Group, then class
[-13   9   8 -15   8   3 -25   8  -3  11  -3  -5  10  -1 -13   0 -34 -31
  12  11]	G:mz
[-24  17   4 -12  -9   8  -3   4   1 -21   3  18  16   3  -5  10 -31 -19
  10   1]	H:Lh
[-13  -3   6   1  -7   1   2   7   2   7  -1  15  11 -13  -2   2 -11  -1
   0  -3]	H:dt
[-26 -16   4 -19  -4  17  -8   9  -9   8  -7  -9  16 -12 -29   1 -20 -22
   2   8]	H:dt
[-19   0  10  -2  -8   7  -6   2  -1   7   0  14  19  -3   0   3 -31 -19
  -4  -1]	H:dt
[-29  -1  20  25  14  16 -12  17 -18   0  10   2  27  -3 -15   1 -24 -31
  13 -17]	Q:hn
[-10   5  22  21   6   1 -14   4 -10  -5   8  11  20   2   7   9 -37 -20
   7   0]	K:tg
[-25  -5  12  20   7   3   0  15  -7   4   9   0  21 -17  -8   0 -10  -4
   7   1]	Q:hn
[  1 -16   3  -7   6  12   1   0  -3   1  -6   4  -1  -2 -35   1 -12 -14
   9  10]	G:Ls
[-25  -2   3  16  12   1  -5  10 -18  18  19 -11  17 -10   0   8 -45 -18
  -1  13]	K:tg
[-18  -8  14   6   7  11  -7   6  -6  12   4   0  11   1 -20  -1 -23 -30
   5  -8]	G:qs
[ -5 -11  10  -6   7  15  -4   4  -3   3  -2 -13  -1  18 -28   5 -15 -31
   8   3]	G:qs
[-30 -11   7  17   2   9  -7  10 -14  10   5 -12  17 -13  -4   5 -42 -28
  -8  10]	K:hq
[-17   0   5  -3   0  10   6   1  -2 -10   3  14  10  -8 -15  -7 -12 -18
   2  -7]	H:Sl
[-21  22  12  27  16   3   8  14 -14  10  22  13  14  -6   5   1 -38 -13
  -3 -22]	K:mg
[ -6  10  12  10   3   1 -14   5  -6 -17   0   9  -2  13  -4   3  -8 -21
  20 -25]	Q:Lq
[-13  -2  14  23  11  10   5  11 -24  -3  29   0  27  -6  -8   1 -30 -19
   5 -23]	Q:hn
[-30  -5   3 -16 -10  16   1  14   5  15  -5  -3  29 -30 -22  -2 -32 -10
  -7  13]	H:dt
[-31 -26  14   8   6  -2 -27   1  -4 -21  -3 -30   6   9  -5   6  15 -22
  21  14]	Q:dz
[-20 -26   7  24   7   5 -22   9 -14 -13  -3   9  -3  12  -9  20 -14 -18
  11  15]	Q:Lq
[-12   0   9  33  10   1  -8   8 -16   3   2   0  17   5  19   4 -19 -11
  12 -21]	Q:Lq
[-20 -17  13   2   3   4 -15   9  -9  -4  -5  -7  17  -4 -14   2  -8 -18
   7   8]	Q:dz
[-25 -24  12  14   0  10 -14   6 -11 -16  -5  -9  10   2 -10   8 -10 -24
   8   0]	Q:Lq
[-27 -17   9   6   3  16 -20 -26 -11 -12  -7 -11  13   1 -16   6 -25 -19
   6   6]	Q:Lq
[ -4   4  16   2   2   7  -2   4  -3  -4   1  29   4  15  -7   4 -24 -36
   7  -8]	G:qs
[  9  13  12  -8  20  11  11  14  -2   8   7  31   5   5 -27  -3 -43 -27
   0  -4]	G:mz
[-10   8  10 -14   7  16  -6   9  -5  -1   5   8  10   4 -25   3 -45 -26
  -1   8]	G:mz
[  3  18   0  -6   6   2  21   2  -4  20  18  13   9 -13  -8  -8 -24  -3
  -2 -32]	H:Sl
[ -7  -3   7   6  -1   0 -11  -1  -2  -8  -5  16   5   6  -5   4  -9  -7
   5   6]	Q:Lq
[ -5   5   8   8   0   1  -6   4  -6 -19   0  -6  13  10   2   8 -16  -4
   9  -7]	Q:Lq
[-36 -10  20  30   7  17 -21  12 -13   2  12 -17  20  -2   5  14 -40 -41
   8  15]	K:hq
[-17  10  -4 -19  -9  26  13   2  -7  -9  -8  13   9 -17 -10   5 -28 -14
  -2  11]	H:Lh
[-20   1   5 -12  -1  12 -12   9   0   1   3  -4  10  -5 -16   4 -16  -9
   5   7]	H:Sl
[-19  -7   6  11  -1   1 -10   6 -12 -16   7   4  10   0   4  11 -28  -3
   3  20]	K:tg
[  3   1   4 -10   7   7   6   5   1  -9  -6  16  -5   7 -26   4 -10 -10
   6  -2]	G:Ls
[-18   8   2   7   6   2 -14  11  -3  -5   9   4   7   3  -2  18 -42 -12
   8   8]	K:mg
[ -1 -11  32  -9   2   5  -6   4   5   0 -10  -6 -13   2 -25   3  -3   3
   3  10]	G:Ls
[-30  22   5  -4  -3  11  -3   7   1   7   5  38  11 -12   4  -3 -24 -22
  12 -14]	H:dt
[ -9   9  12  -2  12   8  -3   7  -2  12   7   4   1   1 -11   4 -17 -20
  10   0]	G:mz
[ -8   5  12  20  10   0  -2  18 -11   3  13  17  13  10  -2   7 -38 -24
   9 -21]	Q:Lq

Group and class of each row
[ -7 -10  -1   3  -7  -7   7  -3   0   0   4  -9  -4   2  11   8  -4  -1
 -10   7]	M:R
[ -6  -8  14   1  -5  -5   9  -1  -4   1  -4  -8  -5 -10  11   5  -5  -7
  -6   2]	M:R
[ -6  -4   0   1  -2  -2   8   0  -4   1   2 -13  -9  -8   3   1  -2   3
  -5   2]	M:D
[-9  5  4 -6 -5 -1  4 -8 -3  2  7  1 -3 -7 -8  1  1 11 -1 -4]	T:U
[ -5  -6   2  -2  -3   4  -3  -6  -2  -1   8   1  -5 -11   9  -2  -1  16
  -8  -1]	T:U
[-3  3  2 -2  3  9 -2 -6 -6  6  3  0  1 -7 -3  5  3 11 -8 10]	T:N
[ -5  -9  -4   3  -3  -7   9  -1  -4   0   4 -12   7   2   8   8   1   8
 -14   8]	M:D
[ -3  -4   4   4 -10  -7   8  -2  -3  -2   6 -10   3  -2   6   0   0  -5
  -8   2]	M:R
[ 1 -7  5 -1 -2 -9 -5 -7 -3  0 -5 -4  1 -5  9  4  0  6  1  2]	M:D
[-12   1   6  -1   3   4   6  -7  -2   2   4   1  -5 -11  -2   7   1  11
  -2   3]	T:N
[ -4  -7  32   2 -10  -2   5   2  -4   2   5  -9  -6  -2   8   8  -1  -2
 -12   7]	M:R
[ -3  -5   6   4  -6  -1  11   0  -5   2   0 -12  -4  -5  11   6   5  -5
 -10  10]	M:R
[ -6  -9   5   0   2  -2   6  -1  -8  -1  -3 -15 -15 -10   7   7  -6   1
 -11   7]	M:R
[  3   2  11  -2   1   2  10 -10   1   3   8   2  -8  -6  -8   6   5  13
  -3   1]	T:L
[-3  2  5 -4  3  3  5 -6 -5  2  9  4 -7 -5 -3  1 -2 17 -1  5]	T:N
[ -7  -6   5   1  -9  -9  16  -2  -3  -3   9 -14  -4  -4  11   2   0  -4
 -12   5]	M:R
[-13 -10   2   4  -4  -8   5  -1  -2   0  -4  -5   1  -7   9  15   5  -1
 -11  -2]	M:D
[ -2  -6   5   2  -4  -5   8   0  -5   1  -2 -10  -4  -5  15   3   2   2
  -1   4]	M:W
[  4  -3   8  -5   2   8   3  -4  -4   2   4 -29  -8 -12 -11   1   1  12
  -1   5]	T:U
[ 1  1  4 -3 -4  2  2 -5 -7  3  7  4 -3 -4 -2  0 -2 17 -2  8]	T:N
[ -2   4   7  -5   2   1   2  -7  -2   0   7   1  -8  -5 -14   7   5  14
  -6   9]	T:L
[  3   1   7  -3  -2   1   4  -4   0   1   9   3  -2 -10 -11   4   0  14
  -2   6]	T:U
[ -5  -7   5   1  -5  -7   9   0  -3   0   1 -10  -2  -4   4   5  -1   0
  -6   0]	M:W
[ -2   1  11  -6   4   4   0  -6  -6   3   2   0  -5 -14  -1   1  -3  12
   1   6]	T:U
[-9 -4  2  0 -3 -4  7 -2 -3 -2  4 -5 -4 -6  3  8  0  0 -8  3]	M:R
[ -3   0  12  -3   4   6   1  -4  -1   2   3   0  -9 -10  -4   3  -2  10
  -2   9]	T:N
[ -5  -6   6  -1  -2  -6   7  -3  -7  -2   6 -13  -5  -8  -5   9   0   2
 -10   6]	M:D
[-10   2   1  -5  -2   4   5  -8  -7   3   9  -4   0 -11  -9   0   1  13
  -6   2]	T:U
[ 0 -7  0 -1 -4 -9 -2 -2 11  0  1 -6 -4  1 10  1  0  0 -3  3]	M:W
[ -4  -6  -1   2  -4  -5   9   0  -1   3   1 -14  -8  -4   9   8   3  -1
  -7   6]	M:R
[-4  3  0 -3  1  2 10 -9 -7 -3 11 -3 -3 -2  7  1 -2 20 -5  4]	T:L
[  0  -7   6   2  -4  -4   6   1  -5   1  -3 -10  -2  -6   7   2  -1   5
  -6   6]	M:W
[-1  7  1  3 -1 -4  0 -1 -4  4 -5 -7 -4 -1 -3  8  0  3 -7  6]	M:D
[-3 -6  7  0  2 -6  5 -6 -7  2  7 -7 -5 -5 14 12 -2  4 -9 13]	M:D
[ -1  -2  -1   5  -3  -1   5   2  -3   2   3 -11   1  -9  10   1   2  -1
  -8  -1]	M:R
[-4  3 -1 -3  5  8 -3 -4 -5  0  4  1  0 -9  0 -4  1 17  1 -1]	T:U
[-2  5 10 -2  4  3  2 -6 -5  0  3  4  1 -6 -9  7  4 16 -8 11]	T:N
[  1 -10   6   2  -7  -8  11  -3  -4   0   1 -18  -5  -1  12   5   2   5
  -7   2]	M:D
[ -3  -1   9  -7   1   5  -1 -10  -1   2   5  -1   0 -15  -9   5  -6  15
  -3   5]	T:U
[  1  -8   4  -1  -4  -3   8   1  -2   2   4 -11 -11  -5   9  -3  -2  -1
  -6   1]	M:R

Group and class of each row
[ -5  -7   4  -7  -5  -3 -21  -1   3   7 -10  -4  -5   7 -19 -16 -16   0
  16  -2]	E:(16)
[  8   7  -1   4   6   2   4  -6   7  17  -1 -11  -8   7 -27   5  -5   6
  33  -6]	S:(23)
[  6   8   4   3   1   3   7  -9  18  12  -6 -12  -7   8 -33  15   5   5
  20  -7]	S:(23)
[  3   4   6  -2  -5   0  -3  -5   3   9  -6 -11  -5   7 -20  -1  -2  -9
   9  -2]	E:(16)
[ 11 -13   6  -5  -6   5 -14 -13  11   6   9   6  -1  -1 -12  -8 -16   1
  22  -1]	S:(23)
[  9   4  13   2  -4   3  -8 -11  -5  13  -1 -12  -2   4 -20   3  -5  -7
   9  -2]	S:(23)
[ -5 -12   0 -11  -7  -1  -9 -13   7  13   0  -6  -1   5 -25   0 -25   0
  27   5]	E:(16)
[ -2   2   0  -4  -4  -7   0  -6   4  11  -4 -15   2   5 -11  -4  -9  -6
  18   5]	E:(16)
[ -1   1   2 -11   0   1 -12  -4   1   9  -8 -17  -2   6 -34  -6 -19   0
  10   4]	E:(16)
[  2   0   3 -11  -9   9 -15  -5  -2  11   4  -7  -5   7 -15  -6 -17  -2
  11   3]	E:(16)
[  6   5   9  -3   7   8 -19 -16   4   8   4  -7   3   4 -22   4  -9  -5
   9   1]	S:(23)
[  7   6   2  -2  11   7 -11  -6   9  -2   1  -3  -3  -5 -15  -7   0   4
   7  -1]	E:(16)
[-13   9  10   2   0   1 -22   1   0   7  -8 -13  -2  -1  -6   9  11  -7
 -14   7]	E:(15)
[  9   0  11  -9  -3   7 -14 -15   0  11  14  -1   6   2 -24   7  -6  -2
  23 -15]	S:(17)
[ -4   0   4   0   0   1  -3 -12   4   7  -9  -3  -7   1 -14  -2  -6   5
  22  -4]	E:(15)
[ 14   8   1 -10   3   2   5 -15  15  14  -3  -8  -6   3 -31   9 -11 -10
  22   9]	S:(23)
[  5   1   6  11 -16   4 -24  -7 -10  -1  -4 -10   5   5 -12  10  -4 -20
  -4  -4]	E:(16)
[  6   7   9   0  -9   3  -7 -11   2  16   0 -11   2  -2 -34  19  -2 -14
  20   4]	S:(17)
[ -3   5   4  -4  -7  11 -15 -12   0  15   3   3   1   6 -17   9  -1 -16
  16   5]	S:(17)
[ -2  -4   9   9  -9   0 -20 -11   6   7  -3 -10  -2  27  -8  -7  -7 -10
   6  -3]	E:(16)
